Each row has a class, written after it.
[ 13  15  34   7  16  48  37   4  20  20  -7 -23   5 -42  12 -45   7  11
 -68   6 -39 -21  -2  10  23   0 -24  25   3 -10   2 -23  25]
Z_286
[ 10 -40  23 -42  -2  37  -2  65 -34  12 -93 -17  32  -4 -23  -2 -66  28
  10 -37 -44  49 -28  30  -3  -2  18 -24   9 -33 -31  18  24]
Z_812
[  4 -29   9 -30 -23  42 -14  54 -28   4 -75 -15  24 -13  -7 -12 -51  24
  26 -44 -42  50   5  19   0  -7  16 -12  -9 -29 -26  -1  29]
Z_620
[  6 -31 -10 -24 -38 -16  18 -34  14   0  -3   1  -1 -79  -5 -25 -25   8
  -4 -23 -34  -3  34   7   9   4 -16  -2   7 -11 -31 -67   7]
Z_812
[ 31 -89 -25 -31 -64  21   4  -8  10  -1 -49 -28  -1 -71   2 -57 -44 -14
 -16 -64 -57  30 -10  33  26  42  -1 -24  13  -4 -95 -31  27]
Z_682
[-40 -45   8  29 -31  58 -28 -30 -34   5 -43  -3  74  29  15 -30  -9  27
 -29  26  -4 -20 -26  35  14 -39   5   6  -1  38   5 -16 -24]
Z_620
[  1 -46  -6 -26 -26  -6   4 -27  10   3 -11   6  21 -70   0 -15 -43  -5
  -9 -23 -34  -6  22  15   0  -9 -16 -12  -2   0 -28 -59  -6]
Z_812
[  1  -6  19 -43 -18  44 -30  73 -19  12 -60  -6  22  -7 -10   5 -45  16
  26 -38 -15  52  11  19   2  25  13   3 -17 -38 -14  19  28]
Z_924
[ -1 -16  46  -1   4  82  51  -1 -11  -1 -44 -14  53  -8   5 -46 -31 -17
 -45 -43 -74 -22  45  11  14 -43 -43  28   4  15   4 -22 -18]
Z_812
[  4  10  28 -45  -5  59 -13  99 -27   2 -63  32  19 -17  -3  14 -44   9
  -9  25   3  42  -6   4  15  10 -17   2  -4 -38 -25  15  31]
Z_682
[ 18  41  39   0  43  42  15   2  22  13  -4 -17 -16 -17  -1 -18   8  30
 -57  14 -29  24 -18   9  24 -30 -33   5  28 -22  -3 -32  23]
Z_924
[ 20 -12   7 -33  -7  30 -22  51 -16   3 -71 -16  15  16 -25 -15 -54  32
  31 -40 -35  54 -14  24   4   1  11 -12   3 -35 -31  20  34]
Z_924
[ -4 -55  -9 -18 -50   0   7 -26  25 -17 -13  20  10 -58  -5 -26 -27 -30
  23 -13 -13   2  37  18  12  21 -26   2  14   8 -30 -68 -16]
Z_682
[ 44 -52  50   9  62  65  18  11 -17  12 -45 -28  20 -13   5 -46 -22  42
 -49 -39 -33  85 -64  25  21  20  -4  -9  36 -34 -32  19  27]
Z_812
[-45 -20   2  28 -31  26  -9 -30 -25  17  -7   2  44   0   2 -45   0  17
 -27  47  10 -20   6  17  35 -32  11  24  -7  31   2 -12   6]
Z_620
[ -3 -29 -15 -17 -62 -23  21 -29  17   0  -5  -2 -11 -63   1 -19 -20  -6
  23 -24   2   3  42  -3  11 -15 -11  -6   4   3 -12 -68   3]
Z_620
[-52 -49  21   2 -49  58  -9 -13 -52   0 -46  14  95  10   2 -45  -2  -3
 -42  53 -10 -15 -33  36   8 -27   0  14  14  33 -19 -11 -35]
Z_682
[ -5 -17  -7  -7 -45 -28   0 -23  25  -6  16  10   1 -59   6 -19 -16 -11
   6 -18 -13  -1  31   1   4  -4  -8 -15  -2   5 -19 -67  -8]
Z_620
[ 18   6  23 -19 -21  44  15  67 -23  10 -51 -45   5 -17 -31 -18 -43  25
 -32 -23 -20  46 -14  33  -6   0   8 -22   2 -23 -18  20  44]
Z_286
[-36 -50  22  23 -41  54 -24 -29 -28  11 -19  40  79  -9   4 -51 -12  30
 -31  54  23 -24   7  25  44 -10  -9  28   6  26   0  -7 -30]
Z_635
[-32 -57   7  32 -11  74 -10 -21 -23  24 -27  -6  35 -22  27 -31  -5  21
 -54  50  43 -29 -14  32  42 -28  -7  39 -13  50  27  -3   0]
Z_620
[-36 -28   9  13 -40  57 -35 -26 -31  17 -15  12  69 -24  17 -49  -6  18
 -34  28   3 -18  25  27  45  27   5  48 -24  28  14   4   3]
Z_924
[-38 -23  24  30 -42  45 -11 -11 -28  20 -34  12  82  -3   2 -40   2  21
 -46  47  17 -36  -2  20  19   0   7  21 -12  42  24 -11 -47]
Z_286
[ -8  -4  42 -17 -11  26  39   4   0  -3  -4  -2  43  14   4 -66 -13 -41
  13 -65 -86 -23  36 -15   4 -32   1  31   2 -12 -18  -4 -23]
Z_924
[-57 -34  12  15 -49  57 -14  -7 -22  23 -18  27  70 -13   4 -25  -4  18
 -23  52  29 -50  14  12  22 -16   2  41 -16  12   9 -26 -35]
Z_286
[ 18  -9  20 -28 -26  33 -14  67 -32   7 -71  -5  10  -5 -26 -14 -36  31
  15 -31 -12  43   0   7  -4  -1  12  -9 -13 -33 -19   8   4]
Z_144
[  37    3   22  -56  -14   32   11   98  -30    9 -114   -6   -1    3
  -35   23  -60   33  -16   -5    5   46  -58   20   -5  -27  -18  -41
   26  -36  -16   15   19]
Z_144
[  4 -67  34 -13  -6  57  50   5 -21  12 -39  -2  72   3  -4 -60 -57 -40
 -38 -56 -65 -36  -4   8   2 -60 -15  -3  14   8 -20  16 -53]
Z_286
[-17   2  -8 -31 -47 -30 -21 -31  24  -1  14  19   5 -55 -28 -21 -26  22
  26  -7 -20   5  45  -1   0 -20 -18  -5   4 -32 -18 -91 -12]
Z_924
[ 27  16  43  -2  48  45  19   4  13  10 -18 -29  -3  -9 -12 -41  -2  16
 -59  -1 -45  23 -25  27   5 -32 -30  -3  16 -15 -10 -23  22]
Z_144
[  2   9  30  11  16  50  24  12  31  18  -5 -27  -8 -78  22 -34  17   9
 -68 -21 -48  -9   0  -8  17   9 -29  40  -7 -27   3 -41  17]
Z_635
[ 16  -2  10 -39 -13  46  -5  69 -25  -5 -71 -18  -4 -11 -16 -12 -45  35
  -9 -19 -16  43  -5  20   4   7   3 -10  -2 -35 -16  14  34]
Z_302
[ -3  12  35  18  16  31  54 -21  16   9  -3  -8 -10 -58  -8 -25  -3  10
 -29  57 -61 -20   4  27  48 -29  -2  14  54  -5   0 -51  32]
Z_286
[ -2   0 -15 -51 -62 -15   3 -36  36  24   9  -2   3 -98 -12 -37 -22  -5
 -38 -20   7 -21  79   1   7 -10 -57   7 -32  11   1 -83 -13]
Z_924
[-37  15  36 -12 -28  22  22  18 -18  15 -24 -11  52  17 -13 -32  -7 -43
  14 -34 -38  -4  49 -15 -14 -34  12  23 -31  -1  14 -16 -23]
Z_144
[-21   5  30  -8 -27  31  35   9  -1   9 -18 -17  41  14  14 -44 -11 -37
 -21 -57 -68 -22  37 -13   8 -29  -6  10 -11  -1  -8 -14  -5]
Z_620
[-19  -8  51 -26 -29  47  29  19  -3   5 -29  -9  57  -4  13 -64 -18 -45
 -25 -51 -62 -14  40 -12  -7 -19 -21  15 -26   2   0 -32 -28]
Z_682
[-13 -10  22 -20 -16  57 -22  72 -30  10 -51 -21  -7 -28  11   0 -33  34
  -1 -19   2  41  -1   1  18  31  40  12 -26 -45  13  10  40]
Z_302
[ 10  12  11 -45 -19  39   0  81 -32  -4 -59 -15  -1 -10  -9  -3 -53  12
 -15 -25 -30  29   1   6   2  -9  13 -16  -9 -34 -19  24  35]
Z_302
[ 12 -29  -2 -18 -39 -17   6 -23  31   0   4  18   6 -56  -8 -34 -36 -10
  -6 -13 -31 -15  26  10  19 -15 -20 -21  14   2 -43 -48  -6]
Z_635
[   7  -34   -2  -17  -32  -24    3  -10   20   11   11   25   -2 -104
    3  -15  -52   -7  -11  -10    6   -1   23  -17   24   -4  -14  -11
   -5  -10   -2  -50   -4]
Z_635
[-39 -36  20  -7 -33  50 -17  -9 -17  34 -24   9  58 -23  27 -46   7  14
  -6  53  32 -28  39  35  35  30  14  62 -48  37   8  -4  28]
Z_812
[-11 -95 -21 -39 -51   3  -3 -45   3  -1 -32  -8  33 -62 -12  -5 -58   0
  -2 -57 -43   6   8  42  -3  17 -13 -27  25 -22 -38 -61  -5]
Z_812
[-57 -30  22  17 -42  35  -5 -15 -28   9 -18   6  72  -2  18 -28   9   8
 -33  39  12 -57  -9  16  -1 -22   8  40 -20  38  22 -27 -36]
Z_812
[ 22  -6  15 -44 -39  30  -1  74 -34 -10 -82  -3  29   2 -24 -15 -38   7
  36 -32 -30  49  -2  26 -18   8   9  -5  -5 -27 -40  16  21]
Z_144
[-31 -41  21  18 -36  51   2 -27 -37  11 -30  -9  48 -25  -5 -62  20  51
 -29  26   3 -24  24  28  13   4  -1  54 -12  23  20 -20 -22]
Z_812
[ -6  10  36 -17 -33  46  24  14 -20  16 -49 -55  65   3  -6 -62 -38   2
 -74 -57 -98 -22 -13  10 -20 -47  -4 -27 -17  -6  -5 -22  -8]
Z_286
[-43 -54   7   0 -46  41 -25 -23 -22  10 -35  27  79   7   7 -34  -2   9
 -10  40  11 -34 -22  37  25  -5   3  33  11  29 -13 -10 -34]
Z_924
[  8 -46 -22 -21 -43  -1   3 -28  15 -14  -5  -4   1 -76  13 -29 -41 -18
 -24 -40 -40 -11  19  11  13  12  -6 -16   0   3 -29 -51  -8]
Z_302
[ 15 -17  26  -6  29  54  23   2  13  27 -44 -39   4 -30   8 -48 -19  22
 -68 -19 -53  20 -29  21  32 -27 -24  -5  15 -13 -21 -24  38]
Z_620
[  5 -33  -3 -32 -56 -11   8 -20   7  -7 -20  -3  18 -41   7 -40 -28 -16
  -9 -22 -33   0  -6   3  -5 -12 -14 -24   4  -2 -38 -59  -4]
Z_682
[ -5  28  18  -5  38  50  15  23  22  21 -30 -10 -14 -29  14 -22   8  23
 -52  34 -11  -3 -11  -5  37  -8 -20  37  -2 -26   3 -31  36]
Z_302
[-48 -36  -5  22 -49  69 -13 -19 -38   1 -23  -9  51 -25  -3 -47 -11  12
 -63  37  18 -25  23  35  32  -9  -3  36 -14  43  10  -8 -14]
Z_302
[ -5 -35  -2 -23 -22 -12  26 -29  19  15   2 -18  35 -33 -11 -25 -38 -41
 -17  -4 -11  -4  -1  37 -11 -20  -8 -23   6  20 -18 -26  10]
Z_286
[ 44 -24  28 -16   0  40 -11  52 -26  -5 -83 -11  13  21 -14 -19 -48  27
  32 -48 -32  42 -10  19  -4   2  14 -18  -6 -14  -7  22   0]
Z_144
[ 16   8  27 -13  -6  57  27  28  -7  10 -21   2   9 -58  20 -50   0  -1
 -63   5 -15  19   6 -20  26  -7 -36  27 -11 -12 -28 -24  16]
Z_682
[-29  36  46 -22 -19  24  23   9  -1  -2  20   0  48  14   6 -43   3 -41
  -5 -32 -49 -25  57  -6 -11 -20 -12  35 -19  -5  18  -8 -10]
Z_924
[-20  16  38  11 -18  39  14  -5  -2   6 -21 -26  65  34  -8 -71 -12 -24
 -38 -63 -96 -10  18  -4  13 -23  -1   8  -2   4 -21 -13 -22]
Z_924
[  8 -18  13 -29 -48  -3  12 -12  18  -2 -17   6  -1 -53   4 -37 -30   9
 -20 -11 -22  19 -11 -11  20  -7 -24 -28  22 -32 -36 -86  11]
Z_682
[-25 -63  -1  12 -41  59 -25 -13 -45   8 -10  40  56 -21  36 -30 -13  18
 -23  23  45 -39  24   3  29 -16  -8  42 -29  32  12  13 -34]
Z_620
